Below are the code and all the weights of a small trained network. Each question names an input and a target symbol and asks about switching units off, where a switched-off unit gives its printed mean instead of its output.

import numpy as np


def w(rows, s, z=0):
    codes = np.array(rows[::2]) - 128.0
    scale = np.full(codes.shape[1], s)
    scale[-1] = z or s
    return codes * scale


def norm(h):
    return h / np.sqrt((h * h).mean(-1, keepdims=True) + 1e-5)


def f(y):
    return y / 2 * (1 + np.tanh(0.7978845608 * (y + 0.044715 * y**3)))


def softmax(a):
    e = np.exp(a - a.max(-1, keepdims=True))
    return e / e.sum(-1, keepdims=True)


def log_softmax(a):
    a = a - a.max(-1, keepdims=True)
    return a - np.log(np.exp(a).sum(-1, keepdims=True))


def net(x, mask):
    ids = ['βδζηθξπσ'.index(c) for c in x.split()]
    T = len(ids)
    res = E[ids] + P[:T]
    r = norm(res)
    for j in range(2):
        rows = slice(4 * j, 4 * j + 4)
        q, k, v = (r @ M[0][rows].T for M in (Q, K, V))
        z = softmax(np.where(np.tri(T) > 0, q @ k.T / 4**0.5, -1e9)) @ v
        o = O[0][rows]
        res = res + np.where(mask[j], z, o[:, -1]) @ o[:, :-1]
    y = f(norm(res) @ A[0][:, :-1].T + A[0][:, -1])
    res = res + np.where(mask[2:18], y, B[0][:, -1]) @ B[0][:, :-1]
    return log_softmax(norm(res)[-1] @ U[:, :-1].T + U[:, -1])


Q, K, V, O, A, B = {}, {}, {}, {}, {}, {}
E = w([
[77,66,100,42,148,119,71,186,87,160],'β',
[96,137,122,81,111,199,157,136,50,193],'δ',
[125,223,125,91,163,78,117,191,84,129],'ζ',
[3,106,87,93,139,136,133,92,169,101],'η',
[85,166,56,134,40,111,143,93,86,95],'θ',
[185,125,59,64,121,45,70,77,145,119],'ξ',
[129,56,209,160,145,75,185,79,98,130],'π',
[123,81,67,191,215,135,164,107,116,177],'σ',
],0.016)
P = w([
[110,198,198,144,199,166,67,7,42,102],'0',
[98,176,154,136,176,145,76,67,53,122],'1',
[99,152,126,134,164,138,90,106,57,118],'2',
[94,150,124,123,147,135,109,126,82,129],'3',
[99,140,112,121,138,128,120,144,87,122],'4',
[106,134,108,118,123,123,126,152,102,134],'5',
[111,132,105,115,122,118,143,164,117,137],'6',
[120,125,95,117,113,112,155,179,125,132],'7',
[124,118,93,109,98,111,170,189,140,137],'8',
[131,120,89,100,90,111,188,193,158,146],'9',
[137,124,82,98,81,100,209,203,180,150],'10',
[142,117,77,86,73,93,224,218,185,163],'11',
[145,131,75,79,64,83,246,227,210,171],'12',
],0.011)
Q[0] = w([
[158,106,169,186,66,37,213,100,109,115],'H0',
[153,187,146,123,159,121,146,207,52,163],'H0',
[78,73,134,154,143,188,216,131,106,151],'H0',
[142,25,181,105,203,53,139,169,154,157],'H0',
[142,113,82,129,134,106,130,89,85,111],'H1',
[127,114,129,136,50,134,159,144,130,116],'H1',
[174,113,133,160,142,133,119,154,131,135],'H1',
[162,124,187,254,159,200,71,107,161,103],'H1',
],0.013)
K[0] = w([
[179,185,44,139,6,103,196,167,190,129],'H0',
[196,189,188,134,142,110,126,227,56,185],'H0',
[68,102,85,162,120,254,229,174,145,187],'H0',
[167,91,82,48,193,132,105,235,248,168],'H0',
[164,113,142,154,198,103,141,154,157,180],'H1',
[160,130,118,69,127,105,141,214,147,144],'H1',
[81,156,150,90,176,188,106,132,111,161],'H1',
[100,174,183,93,172,191,20,75,26,93],'H1',
],0.0093)
V[0] = w([
[177,71,103,134,141,62,254,157,149,215],'H0',
[158,162,162,85,125,55,91,133,117,70],'H0',
[71,151,109,162,211,84,179,158,147,46],'H0',
[139,78,63,127,159,153,41,19,178,153],'H0',
[15,138,154,203,82,169,194,156,110,35],'H1',
[90,221,9,109,96,142,144,105,116,143],'H1',
[59,159,209,45,108,140,70,135,170,67],'H1',
[189,113,151,126,11,86,139,110,64,100],'H1',
],0.0066)
O[0] = w([
[121,158,132,160,156,181,28,76,81,117,32],'H0',
[158,132,75,140,81,83,94,133,191,30,83],'H0',
[52,158,75,183,168,48,143,136,186,146,222],'H0',
[220,122,47,174,151,170,172,122,132,176,158],'H0',
[205,125,46,98,67,147,135,62,151,184,238],'H1',
[142,85,119,20,204,176,126,134,187,62,160],'H1',
[134,145,212,38,44,79,48,126,158,98,2],'H1',
[186,97,72,141,111,121,179,139,22,2,181],'H1',
],0.0071,0.0027)
A[0] = w([
[187,93,174,198,193,124,154,149,158,150,70],'N0',
[198,122,173,98,237,86,135,42,173,94,98],'N1',
[135,180,158,120,59,135,91,160,205,200,87],'N2',
[155,164,123,86,123,157,188,219,128,134,120],'N3',
[157,105,148,91,107,95,90,206,100,145,156],'N4',
[45,176,56,133,138,176,7,72,76,98,135],'N5',
[183,127,218,120,95,91,109,124,84,171,98],'N6',
[191,134,136,103,93,124,129,149,80,95,98],'N7',
[132,132,151,85,75,52,123,139,135,109,151],'N8',
[140,139,161,245,131,110,125,89,126,116,80],'N9',
[191,127,141,116,180,139,137,153,242,67,2],'N10',
[131,150,171,56,246,153,81,164,200,130,160],'N11',
[93,173,96,74,111,183,85,146,185,138,105],'N12',
[154,255,109,125,120,171,12,84,95,121,128],'N13',
[128,106,142,56,186,159,122,93,139,78,128],'N14',
[156,83,161,144,100,174,122,142,91,140,70],'N15',
],0.0098,0.006)
B[0] = w([
[99,106,49,115,151,150,91,95,120,122,188],'N0',
[126,218,137,115,152,92,134,94,111,99,169],'N1',
[10,126,167,162,61,120,124,140,145,196,127],'N2',
[87,150,142,130,100,90,113,155,179,96,203],'N3',
[108,95,91,131,74,131,115,109,93,110,197],'N4',
[115,163,129,97,186,68,162,62,107,120,216],'N5',
[91,126,87,147,89,195,150,137,118,131,179],'N6',
[133,52,141,117,82,165,103,125,115,100,176],'N7',
[110,90,93,175,149,175,87,150,102,94,233],'N8',
[141,102,129,72,102,105,67,155,215,122,190],'N9',
[117,134,140,114,138,135,77,234,134,143,135],'N10',
[125,115,115,148,160,167,93,121,123,151,253],'N11',
[211,132,156,112,96,132,88,105,127,127,201],'N12',
[131,168,198,101,142,81,137,101,113,33,139],'N13',
[159,152,147,200,197,112,102,156,117,140,206],'N14',
[202,134,149,124,110,142,156,170,123,111,139],'N15',
],0.011,0.0041)
U = w([
[109,150,118,130,185,121,69,20,50,118,147],'β',
[124,68,55,160,99,159,105,216,147,164,251],'δ',
[130,144,145,108,65,120,56,103,169,167,5],'ζ',
[131,145,103,137,181,104,165,138,180,196,115],'η',
[106,139,173,163,163,76,94,216,144,85,57],'θ',
[129,108,104,139,63,70,189,107,103,96,144],'ξ',
[254,123,86,91,150,140,106,153,167,82,27],'π',
[169,134,187,117,114,169,160,156,94,159,106],'σ',
],0.0076,0.0026)

Each question gives the input, a string of symbols that net reads in full, and the target symbol t.
The units are the heads (4 rows each of Q, K, V and O) and the neurons (one row each of A and B). Each row of codes is followed by its name. A weight is (code - 128) times the scale printed after its matrix; where a second scale follows, it is the last column's (O, A, B and U).
mask holds one flag per unit, heads first, then neurons. A switched-off unit (its flag False) gives its mean, the last column of its rows in O or B, instead of its output. The means were averaged over made-up inputs and are rounded, as every weight is.
A unit's drop is (log p(t) with every unit on - log p(t) with that unit switched off) / (log p(t) with every unit on - log p(t) with every unit switched off).
The circuit of an input: a set's keep is (log p(t) with only the set's units on - log p(t) with every unit switched off) / (log p(t) with every unit on - log p(t) with every unit switched off). Starting from the 12 units with the biggest drops (on a tie, the unit counted first), units are removed one at a time, each time the one whose removal leaves the highest keep (on an exact tie, the one counted first), for as long as the keep stays at least 0.8.
units of the circuit, in order: the units of the circuit, biggest drop first
k most important neurons: the k neurons with the biggest drops, biggest first
which heads matter: for each layer, one digit per head in row order, 1 if its drop is at least 0.15 and else 0, layers parted by /
input σ δ β ζ σ π β π δ β δ θ η, target π: units of the circuit, in order => [H1 N12]
input δ ξ η σ β ξ η δ θ η, target π: units of the circuit, in order => [H1]
input η ξ η η π θ π π β ζ, target β: which heads matter => 10
input π π δ δ δ θ η π η ζ δ β, target β: which heads matter => 10
input η ζ δ π π η, target ξ: units of the circuit, in order => [H1 N11]
input σ η π ζ β, target ξ: which heads matter => 01
input δ θ θ π δ δ β δ, target σ: 4 most important neurons => [N15 N8 N0 N9]
input σ π θ η σ π π, target η: units of the circuit, in order => [H1 N4 N7]
input δ θ σ π ξ θ π σ δ π, target σ: units of the circuit, in order => [H0 N15]
input β σ η, target η: units of the circuit, in order => [H0 H1]
input σ ξ π ζ δ θ β, target π: which heads matter => 01
input π η η θ σ θ, target η: units of the circuit, in order => [H1 N8]
input θ σ β π δ ξ σ π π θ ξ η, target β: units of the circuit, in order => [H0 N5]
input π π π, target δ: units of the circuit, in order => [N9 N6 N5]
input θ ξ ξ, target θ: units of the circuit, in order => [H1]
input δ β δ ξ π, target π: which heads matter => 10
input π π θ δ π η β σ π, target β: which heads matter => 10
input δ π θ, target ξ: units of the circuit, in order => [H0 N11]
input π η θ θ ξ δ ξ η, target θ: which heads matter => 01
input η ξ η, target θ: which heads matter => 11
input η θ π π π π ξ β η ξ δ ξ ξ, target θ: which heads matter => 01
